Below are the code and all the weights of a small trained network. Each question names an input and a class and asks about switching units off, where a switched-off unit gives its printed mean instead of its output.

import numpy as np


def w(rows, s, z=0):
    codes = np.array(rows[::2]) - 128.0
    scale = np.full(codes.shape[1], s)
    scale[-1] = z or s
    return codes * scale


def f(y):
    return y / 2 * (1 + np.tanh(0.7978845608 * (y + 0.044715 * y**3)))


def log_softmax(a):
    a = a - a.max(-1, keepdims=True)
    return a - np.log(np.exp(a).sum(-1, keepdims=True))


def net(x, mask):
    res = np.array(x, float).reshape(1, 4) / 4 @ E
    y = f(res @ A[0][:, :-1].T + A[0][:, -1])
    res = res + np.where(mask, y, B[0][:, -1]) @ B[0][:, :-1]
    return log_softmax(res[-1] @ U[:, :-1].T + U[:, -1])


A, B = {}, {}
E = w([
[222,254,188,84,62],'x0',
[144,61,255,125,217],'x1',
[85,77,205,76,105],'x2',
[227,57,111,171,187],'x3',
],0.0079)
A[0] = w([
[73,79,103,151,152,162],'n1',
[114,111,136,111,65,66],'n2',
[236,156,105,136,115,202],'n3',
[67,251,89,115,49,229],'n4',
[169,119,153,142,112,231],'n5',
[138,147,153,139,100,78],'n6',
[137,95,205,146,116,86],'n7',
[188,140,118,137,118,201],'n8',
[141,103,178,114,127,254],'n9',
[152,125,127,116,132,216],'n10',
[133,83,251,115,109,217],'n11',
[175,124,106,89,132,71],'n12',
[131,89,209,104,134,168],'n13',
[96,59,139,121,147,224],'n14',
],0.018,0.0028)
B[0] = w([
[191,103,164,197,143,197],'n1',
[174,124,122,143,166,147],'n2',
[116,139,35,137,73,201],'n3',
[243,85,183,5,161,251],'n4',
[103,116,84,100,140,155],'n5',
[126,85,113,105,139,141],'n6',
[123,187,152,114,108,173],'n7',
[99,107,81,123,107,167],'n8',
[85,160,143,108,83,174],'n9',
[96,105,121,126,114,142],'n10',
[7,193,134,90,120,220],'n11',
[141,130,86,120,134,140],'n12',
[35,157,135,99,151,196],'n13',
[141,134,170,216,149,199],'n14',
],0.024,0.017)
U = w([
[141,114,160,225,138,88],'0',
[153,90,9,149,37,129],'1',
[194,102,183,42,132,249],'2',
[67,207,193,125,117,24],'3',
],0.011,0.0016)

Each question gives the input, the list of numbers given to net, and the class t.
The units are the neurons (one row each of A and B). Each row of codes is followed by its name. A weight is (code - 128) times the scale printed after its matrix; where a second scale follows, it is the last column's (A, B and U).
mask holds one flag per neuron, in row order. A switched-off neuron (its flag False) gives its mean, the last column of its row in B, instead of its output. The means were averaged over made-up inputs and are rounded, as every weight is.
A unit's drop is (log p(t) with every unit on - log p(t) with that unit switched off) / (log p(t) with every unit on - log p(t) with every unit switched off).
unit that matters most: the unit with the biggest drop
top k neurons: the k neurons with the biggest drops, biggest first
drop when u is switched off: that unit's drop, to one decimal
input [-5,-8,0,5], class 0: top 2 neurons : [n4, n1]
input [-2,5,-8,1], class 0: unit that matters most : n4
input [-5,0,6,4], class 3: top 2 neurons : [n11, n13]
input [7,0,4,5], class 1: top 2 neurons : [n3, n8]
input [7,-8,-5,4], class 1: top 2 neurons : [n3, n8]
input [-2,-7,0,4], class 1: top 2 neurons : [n4, n3]
input [2,-2,5,1], class 3: top 2 neurons : [n4, n1]
input [-8,0,8,1], class 0: top 2 neurons : [n1, n14]
input [-8,7,1,0], class 3: drop when n11 is switched off : 0.7
input [0,-8,0,-8], class 2: drop when n13 is switched off : 0.0
input [-1,-2,8,-5], class 2: drop when n4 is switched off : 3.0
input [-3,-2,0,6], class 0: drop when n4 is switched off : 0.6
